Here is a tiny trained network, its code and every weight. The questions are about switching its units off for an input and a class, where a switched-off unit gives its printed mean instead of its output.

import numpy as np


def w(rows, s, z=0):
    codes = np.array(rows[::2]) - 128.0
    scale = np.full(codes.shape[1], s)
    scale[-1] = z or s
    return codes * scale


def f(y):
    return np.maximum(y, 0)


def log_softmax(a):
    a = a - a.max(-1, keepdims=True)
    return a - np.log(np.exp(a).sum(-1, keepdims=True))


def net(x, mask):
    res = np.array(x, float).reshape(1, 6) / 4 @ E
    y = f(res @ A[0][:, :-1].T + A[0][:, -1])
    res = res + np.where(mask, y, B[0][:, -1]) @ B[0][:, :-1]
    return log_softmax(res[-1] @ U[:, :-1].T + U[:, -1])


A, B = {}, {}
E = w([
[87,94,217],'x0',
[3,78,91],'x1',
[98,88,79],'x2',
[75,31,107],'x3',
[106,183,29],'x4',
[222,92,61],'x5',
],0.0068)
A[0] = w([
[165,107,216,156],'N0',
[169,153,35,88],'N1',
[180,64,225,70],'N2',
[117,111,131,255],'N3',
[175,180,167,215],'N4',
[192,139,187,154],'N5',
[1,96,81,189],'N6',
[167,203,191,229],'N7',
[114,217,218,129],'N8',
[174,141,127,183],'N9',
],0.0095,0.005)
B[0] = w([
[104,78,156,204],'N0',
[189,88,47,200],'N1',
[153,3,143,192],'N2',
[101,153,163,214],'N3',
[73,186,145,227],'N4',
[81,104,140,204],'N5',
[32,93,205,254],'N6',
[105,161,221,245],'N7',
[104,132,149,207],'N8',
[136,158,115,194],'N9',
],0.011,0.0073)
U = w([
[49,150,192,255],'0',
[133,50,127,32],'1',
[247,150,82,37],'2',
],0.013,0.0035)

Each question gives the input, the list of numbers given to net, and the class t.
The units are the neurons (one row each of A and B). Each row of codes is followed by its name. A weight is (code - 128) times the scale printed after its matrix; where a second scale follows, it is the last column's (A, B and U).
mask holds one flag per neuron, in row order. A switched-off neuron (its flag False) gives its mean, the last column of its row in B, instead of its output. The means were averaged over made-up inputs and are rounded, as every weight is.
A unit's drop is (log p(t) with every unit on - log p(t) with that unit switched off) / (log p(t) with every unit on - log p(t) with every unit switched off).
The circuit of an input: a set's keep is (log p(t) with only the set's units on - log p(t) with every unit switched off) / (log p(t) with every unit on - log p(t) with every unit switched off). Starting from all 10 units, units are removed one at a time, each time the one whose removal leaves the highest keep (on an exact tie, the one counted first), for as long as the keep stays at least 0.8.
circuit, biggest first: the units of the circuit, biggest drop first
unit that matters most: the unit with the biggest drop
k most important neurons: the k neurons with the biggest drops, biggest first
drop of u: that unit's drop, to one decimal
input [-4,8,8,-5,4,6], class 1: circuit, biggest first : N1
input [1,3,1,-8,6,4], class 2: circuit, biggest first : N6; N1
input [0,2,1,6,-8,0], class 1: circuit, biggest first : N2; N7
input [-6,4,-3,4,-8,4], class 1: circuit, biggest first : N7; N4
input [3,1,1,0,-6,7], class 1: circuit, biggest first : N2; N6
input [-7,4,-4,4,4,1], class 1: 3 most important neurons : N1; N7; N4
input [-1,-4,1,-5,3,1], class 2: 4 most important neurons : N6; N1; N0; N3
input [1,6,4,-2,3,6], class 1: 3 most important neurons : N7; N4; N1
input [-6,-5,-7,-8,-3,7], class 0: 2 most important neurons : N7; N4
input [7,-5,3,0,-5,6], class 1: 2 most important neurons : N2; N6
input [0,3,0,0,-2,2], class 1: 3 most important neurons : N7; N4; N8
input [-8,-7,2,-1,-1,-3], class 2: drop of N6 : 1.6
input [-1,-2,2,-6,2,5], class 2: drop of N1 : 0.2
input [-5,4,5,-6,5,3], class 2: unit that matters most : N1
input [-8,-5,-1,-5,2,2], class 2: drop of N1 : 0.9
